Here is a tiny trained network, its code and every weight. The questions are about switching its units off for an input and a target symbol, where a switched-off unit gives its printed mean instead of its output.

import numpy as np


def w(rows, s, z=0):
    codes = np.array(rows[::2]) - 128.0
    scale = np.full(codes.shape[1], s)
    scale[-1] = z or s
    return codes * scale


def f(y):
    return np.maximum(y, 0)


def softmax(a):
    e = np.exp(a - a.max(-1, keepdims=True))
    return e / e.sum(-1, keepdims=True)


def log_softmax(a):
    a = a - a.max(-1, keepdims=True)
    return a - np.log(np.exp(a).sum(-1, keepdims=True))


def net(x, mask):
    ids = ['ΓΛΠΣαβδεζηθμξφψω'.index(c) for c in x.split()]
    T = len(ids)
    res = E[ids] + P[:T]
    u = 0
    for l in range(2):
        q, k, v = (res @ M[l].T for M in (Q, K, V))
        z = softmax(np.where(np.tri(T) > 0, q @ k.T / 3**0.5, -1e9)) @ v
        res = res + np.where(mask[u], z, O[l][:, -1]) @ O[l][:, :-1]
        u += 1
        y = f(res @ A[l][:, :-1].T + A[l][:, -1])
        res = res + np.where(mask[u : u + 4], y, B[l][:, -1]) @ B[l][:, :-1]
        u += 4
    return log_softmax(res[-1] @ U[:, :-1].T + U[:, -1])


Q, K, V, O, A, B = {}, {}, {}, {}, {}, {}
E = w([
[183,118,102,158,152],'Γ',
[102,116,124,151,78],'Λ',
[187,180,108,70,166],'Π',
[170,57,90,214,122],'Σ',
[173,3,151,89,228],'α',
[120,201,109,85,97],'β',
[223,114,60,74,191],'δ',
[207,136,99,134,190],'ε',
[128,114,118,22,171],'ζ',
[210,37,116,191,181],'η',
[160,149,49,140,141],'θ',
[207,112,155,151,98],'μ',
[222,123,146,163,171],'ξ',
[175,93,152,142,83],'φ',
[148,156,167,43,166],'ψ',
[79,12,132,77,153],'ω',
],0.014)
P = w([
[184,144,4,112,208],'0',
[224,40,136,119,21],'1',
[82,120,29,140,48],'2',
[127,70,81,102,83],'3',
[84,69,93,136,59],'4',
[55,101,71,89,74],'5',
[109,2,79,59,108],'6',
[48,52,92,174,164],'7',
[2,64,136,38,56],'8',
],0.0074)
Q[0] = w([
[100,76,119,254,164],'0.h1',
[135,74,177,87,88],'0.h1',
[109,202,241,146,104],'0.h1',
],0.01)
K[0] = w([
[139,121,118,51,85],'0.h1',
[176,180,105,133,129],'0.h1',
[185,130,135,123,4],'0.h1',
],0.011)
V[0] = w([
[131,100,86,1,114],'0.h1',
[44,40,92,114,139],'0.h1',
[130,103,27,236,150],'0.h1',
],0.0062)
O[0] = w([
[191,130,112,23,105,254],'0.h1',
[102,91,164,131,10,212],'0.h1',
[158,143,144,219,65,174],'0.h1',
],0.012,0.0063)
A[0] = w([
[123,184,142,114,86,121],'0.n1',
[121,109,33,52,166,188],'0.n2',
[252,1,215,149,68,252],'0.n3',
[136,140,134,145,70,70],'0.n4',
],0.0075,0.0025)
B[0] = w([
[69,219,162,149,252,133],'0.n1',
[158,108,136,171,78,184],'0.n2',
[27,254,157,106,152,249],'0.n3',
[248,121,117,165,238,139],'0.n4',
],0.0071,0.018)
Q[1] = w([
[155,61,126,167,47],'1.h1',
[183,68,111,219,179],'1.h1',
[121,226,166,120,1],'1.h1',
],0.0078)
K[1] = w([
[99,216,231,78,212],'1.h1',
[144,140,213,114,59],'1.h1',
[108,95,117,101,253],'1.h1',
],0.0064)
V[1] = w([
[112,217,111,145,231],'1.h1',
[254,97,168,58,186],'1.h1',
[205,140,18,158,41],'1.h1',
],0.0095)
O[1] = w([
[97,58,147,183,237,85],'1.h1',
[88,91,46,127,179,202],'1.h1',
[108,98,112,249,50,254],'1.h1',
],0.014,0.0032)
A[1] = w([
[52,175,17,66,148,125],'1.n1',
[245,142,94,78,64,135],'1.n2',
[72,71,182,123,173,254],'1.n3',
[255,232,151,77,72,107],'1.n4',
],0.0054,0.0055)
B[1] = w([
[253,118,141,110,133,253],'1.n1',
[94,190,171,177,176,226],'1.n2',
[164,215,129,167,117,221],'1.n3',
[72,120,106,190,120,255],'1.n4',
],0.012,0.0073)
U = w([
[145,228,117,173,95,254],'Γ',
[145,117,220,109,16,227],'Λ',
[57,116,106,123,143,137],'Π',
[200,131,254,171,24,24],'Σ',
[139,232,146,66,182,115],'α',
[85,133,141,134,111,62],'β',
[11,111,75,140,79,100],'δ',
[16,113,121,139,153,120],'ε',
[189,193,117,115,8,103],'ζ',
[160,148,232,155,142,150],'η',
[81,72,185,179,2,6],'θ',
[84,151,145,130,152,84],'μ',
[34,141,148,126,201,119],'ξ',
[114,158,160,135,108,63],'φ',
[153,133,140,98,138,117],'ψ',
[75,242,126,112,56,136],'ω',
],0.0056,0.0069)

Each question gives the input, a string of symbols that net reads in full, and the target symbol t.
The units are the heads (3 rows each of Q, K, V and O) and the neurons (one row each of A and B). Each row of codes is followed by its name. A weight is (code - 128) times the scale printed after its matrix; where a second scale follows, it is the last column's (O, A, B and U).
mask holds one flag per unit, layer by layer, with each layer's heads first. A switched-off unit (its flag False) gives its mean, the last column of its rows in O or B, instead of its output. The means were averaged over made-up inputs and are rounded, as every weight is.
A unit's drop is (log p(t) with every unit on - log p(t) with that unit switched off) / (log p(t) with every unit on - log p(t) with every unit switched off).
The circuit of an input: a set's keep is (log p(t) with only the set's units on - log p(t) with every unit switched off) / (log p(t) with every unit on - log p(t) with every unit switched off). Starting from all 10 units, units are removed one at a time, each time the one whose removal leaves the highest keep (on an exact tie, the one counted first), for as long as the keep stays at least 0.8.
circuit, biggest first: the units of the circuit, biggest drop first
unit that matters most: the unit with the biggest drop
top k neurons: the k neurons with the biggest drops, biggest first
top k neurons in layer l: the k neurons of layer l with the biggest drops, biggest first
input ω δ ω Π ζ ω η, target ω: top neuron in layer 0 => (0.n3)
input α Λ α, target α: top 2 neurons => (0.n3, 1.n4)
input ζ δ ω Γ, target ζ: top 2 neurons => (0.n3, 1.n1)
input ω Λ ω ζ, target ω: circuit, biggest first => (1.h1, 0.h1, 1.n4, 1.n2)
input Σ β ω ω ω η δ ω, target Λ: circuit, biggest first => (1.h1, 0.h1)
input ζ Γ ω, target ζ: top 3 neurons => (1.n1, 0.n3, 1.n4)
input ζ ζ Λ, target ζ: top 2 neurons => (0.n3, 1.n1)
input ω ω μ ω δ, target ω: circuit, biggest first => (1.h1, 0.h1, 1.n4, 1.n2)
input ω ζ ω ψ, target ω: circuit, biggest first => (1.h1, 1.n4, 0.h1)
input ζ ξ ζ ζ ω ζ Σ, target ζ: top 4 neurons => (0.n3, 1.n1, 1.n4, 0.n2)
input ζ Σ ζ η, target ζ: top 4 neurons => (0.n3, 1.n1, 0.n2, 1.n4)
input ω ω η, target ω: top 2 neurons => (1.n1, 1.n4)
input ω ζ ω φ α ω ω ω Γ, target ω: circuit, biggest first => (1.h1, 0.h1, 1.n4)
input ω η Σ, target ω: unit that matters most => 0.h1
input ζ ω ζ, target ζ: top 2 neurons => (1.n1, 0.n3)
input ω ω ω α ξ, target ω: top 3 neurons => (1.n4, 1.n1, 0.n3)
input ω η φ ω ω, target ω: top 2 neurons in layer 1 => (1.n1, 1.n4)
input ζ ω Π ζ ω ζ ζ, target ζ: top 3 neurons => (0.n3, 1.n1, 0.n2)
input ω ω ω θ ω ε Γ, target ω: top 3 neurons in layer 1 => (1.n1, 1.n4, 1.n2)
input α η μ, target α: unit that matters most => 1.h1
